[121 144 104 147 105]: 104
[127 156 132 139 115]: 132
[101 131 106 117 115]: 106
[128 151 128 127 125]: 128
[101 156 146 145 124]: 146
[126 128 127 149 130]: 127
---
119,144,99,118,124 out 99, 144

119,102,124,143,134
128,126,128,128,127
121,112,125,127,123
out 128, 143

114,141,100,144,156 out 100, 156

128,112,151,156,108,111,140 out 156, 156

133,128,127,120,144,157,119 out 120, 157

133,134,104,103,104 out 104, 134
---
[112 123 118 102 122 155] result: 112, 155

[120 125 105 121 155] result: 120, 155

[110 101 139  99 100] result: 110, 100

[108 149 123 106 150 110] result: 108, 110

[[127 142 152 104]
 [115 134 120 144]] result: 127, 144

[138 154 151 128 107 100] result: 138, 100

[102 147 114  98 148] result: 102, 148
---
[[116 149 140 113 144 141]
 [123 120 123 112 119 109]
 [108 125 132 151 131 115]] | 116, 115

[[123 136 137 106 126 121 122]
 [117 129 142 115 118 120 117]] | 123, 117

[110 115 130 136 149 137 128] | 110, 128

[110 135 104 137 133] | 110, 133

[133 104 129 150 140] | 133, 140

[138 154 134 143 108] | 138, 108

[118 130 114 117 135 104 115] | 118, 115

[127 129 104 128] | 127, 128
---
[[129 129 128 128 129 128 128]
 [125 123 127 127 126 126 128]
 [105 137 129 129  99 122 143]]
123

[[138 137 134 107 136 109]
 [134 134 138  99 113 145]
 [139 134 128 116 138 106]]
134

[[128 128 132 116 111]
 [134 120 150 132 136]
 [127 126 125 130 141]]
120

[[110 122 108 100]
 [157 118 109  98]
 [140 141 151 153]]
118

[[124 134 126 135]
 [110 115 103 128]
 [128 127 128 132]]
115

[[115 130 123 118]
 [154 143 144 114]
 [116 131 119 115]]
143

[[124 117 144 110 153 113]
 [127 116 144 110 153 123]
 [134 120 115 117 153 151]]
116
---
array([[102, 108, 112, 143],
       [140, 135, 134, 103],
       [143, 139, 136, 101]]) Out: 139

array([[111, 125, 123, 127, 133],
       [126, 136, 130, 145, 104],
       [122, 100, 128, 125, 150]]) Out: 128

array([[128, 121, 141, 120],
       [124, 114, 142, 121],
       [133, 126, 152, 112]]) Out: 126

array([[147, 145, 106, 145],
       [141, 146, 108, 125],
       [125, 144, 133, 144]]) Out: 144

array([[126, 121, 143, 125, 124, 135],
       [130, 133, 125, 120, 112, 125],
       [132, 125, 137, 128, 120, 105]]) Out: 128

array([[120, 117, 130, 132, 123, 130],
       [128, 131, 116, 131, 119, 119],
       [146, 144, 153, 118, 130, 130]]) Out: 118
---
[[137 115 145 129 134 120 118]
 [115 140 113 128 121 131 136]
 [126 117 144 135 132 119 122]
 [134 125 126 128 130 150 136]
 [140 128 132 118 131 112 117]
 [133 141 117 115 124 116 124]
 [127 143 110 121 122 132 133]
 [138 127 122 126 131 150 136]
 [144 116 136 127 136 141 126]
 [125 133 128 126 125 106 119]
 [116 121 140 139 128 118 125]] value 118

[[136 118 138 129 120 135 136 131 119 128 112 129 126 145 136]
 [139 127 145 129 135 133 147 133 112 127 118 129 143 133 139]
 [127 121 129 115 113 119 129 139 128 115 123 123 135 138 126]
 [145 108 148 117 105 132 143 146 115 109 100 124 137 144 137]
 [124 129 133 128 135 125 131 131 123 128 125 125 136 139 132]
 [143 111 143 136 126 133 122 140 130 112 106 117 126 119 128]] value 136

[[129 146 132 135 128 124 140 126 102 132 126]
 [120 146 144 140 126 123 144 128 116 127 120]
 [124 147 141 140 128 123 143 129 108 128 122]
 [129 145 129 133 127 124 138 125 102 134 128]
 [122 147 143 140 128 123 144 129 112 127 121]
 [118 145 145 139 124 123 143 128 119 127 119]
 [126 147 139 139 129 124 142 128 105 129 124]
 [128 147 136 137 129 124 141 127 103 131 125]
 [116 144 144 136 123 123 142 127 123 128 119]
 [114 143 142 134 121 123 140 127 125 129 118]] value 126

[[117 143 114 118 146 118 113 116 114 117 124 121 114 118]
 [140 109 141 137 105 138 141 141 145 139 133 140 138 141]
 [117 141 122 122 140 120 122 120 119 119 127 124 121 122]
 [116 147 115 121 145 119 115 115 112 115 124 115 119 115]
 [127 141 122 127 147 127 121 126 122 126 127 125 127 123]
 [117 149 116 119 136 120 113 115 115 118 125 116 114 115]
 [116 148 115 119 153 118 116 117 111 117 126 117 117 116]
 [118 145 117 120 153 119 115 117 114 117 124 120 119 115]
 [133 127 136 131 138 134 137 133 136 135 133 137 132 134]
 [139 121 139 138 125 137 138 137 137 138 132 138 138 136]
 [126 126 125 128 116 127 125 126 122 127 126 126 124 125]
 [139 113 142 137 113 138 142 141 143 137 128 141 140 141]] value 118

[[114 134 144 114 130 140 145 117 114 127 108 107]
 [134 106 138 134 128 148 141 117 139 131 117 151]
 [153 129 136 153 125 146 127 117 126 138 144 144]
 [135 144 105 135 121 107 127 117 135 131 150 121]
 [135 117 115 135 113 117 158 117 151 126 122 133]
 [134 153 118 134 129 122 117 117 118 135 156 116]
 [125 139 124 125 113 106 144 117 125 118 116 100]
 [145 121 155 145 117 143 133 117 116 124 110 128]] value 107
---
[[151 146 147 131]
 [135 132 138 120]
 [128 153 152 139]] -> 131

[105 128 153 108] -> 128

[127 125 129 104] -> 127

[115 113 102 142 105 114] -> 113

[151 148 154 101] -> 151

[127 149 133 144 113 118] -> 127

[114  99 109 133] -> 114

[[114 129 117 125 109 157 138]
 [139 124 138 135 139 132 128]] -> 117
---
[[138 138 120 145]
 [109 137 118 139]
 [130 120 149 107]] Out: 145

[140 116 153 145 147 141 138] Out: 138

[136 121 149 134 127] Out: 127

[112 153 106 130 142] Out: 142

[[129 117 126 125 125 143]
 [130 119 123 127 120 143]
 [132 115 128 105 139 119]] Out: 143

[126 132 147 156 131 121 142] Out: 142
---
[[118 139 131 124]
 [107 121 133 123]
 [112 119 132 122]] ⇒ 123

[[110 112 127 144 142]
 [137 126 150 106 140]] ⇒ 142

[[131 125 142 142 137 126 126]
 [108 144 111 114 119 101 148]
 [140 110 136 128 129 148 119]] ⇒ 148

[[125 123 119 127 133 125]
 [126 138 135 143 129 120]
 [106 123 116 102 129 129]] ⇒ 120

[[134 128 147 117 139]
 [137 127 153 115 143]] ⇒ 139

[[103 135 142 142 103]
 [124 141 125 130 116]
 [128  99 132 126 110]] ⇒ 116

[[128 129 128 128 128]
 [133 151 142 132 128]
 [127 129 129 129 129]] ⇒ 128

[[140 137 123 132 134]
 [106 135 122 126 122]
 [147 119 121 128 131]] ⇒ 122
---
[105 127 137 131 126] --> 137

[[117 120 128 118 128 125]
 [114 104 109 104 101  99]] --> 118

[104 100 139 117 132 138 118] --> 132

[[123 132 117 108]
 [119 112 106 137]] --> 132

[113 124 105 131] --> 124

[[124 123 136 129 129 114 151]
 [122 120 121 137 128 116 140]
 [114 122 118 136 123 124 139]] --> 129

[151 149 152 137 138 141 111] --> 138

[[119 145 158 115 122]
 [124 113 133 139 131]] --> 158

[[131 126 132 129 131 117]
 [138 141 140 142 123 111]
 [113 119 111 113 123 154]] --> 129
---
[108 129 134 154 135 136] 108
[139 138 115 134 119 107 147] 139
[135 137 101 141] 135
[127 152 130 109 144 115 102] 127
[117 141 125 152 150 104 115] 117
[157 105 138 139] 157
[104 112 143 120] 104
[120 108 120 153 124] 120
---
[[115 153 120 114]
 [118 126 110 153]]
120

[[131 116  99 123 121]
 [112 151 147 131 116]
 [123 108 109 122 125]]
131

[[132 137 145 132 153 126]
 [119 132 135 132 131 125]
 [140 121 122 118 121 129]]
131

[[124 123 133 153 121 124]
 [124 106 107 146 136 127]
 [122 125 125 140 126 129]]
136

[[139 123 136 128 104 136 147]
 [122 153 107 139  99 156 131]
 [128 126 107 152 134 150 103]]
156

[[129 135 111 152]
 [142 152 133 137]]
111

[[119 143 128 109 126 126]
 [124 128 130  98 131 130]
 [128 133 128 113 126 123]]
131

[[147 131 148 150 118 110 139]
 [138 124 138 121 136 115 146]
 [116 144 129 124 143 124 127]]
115
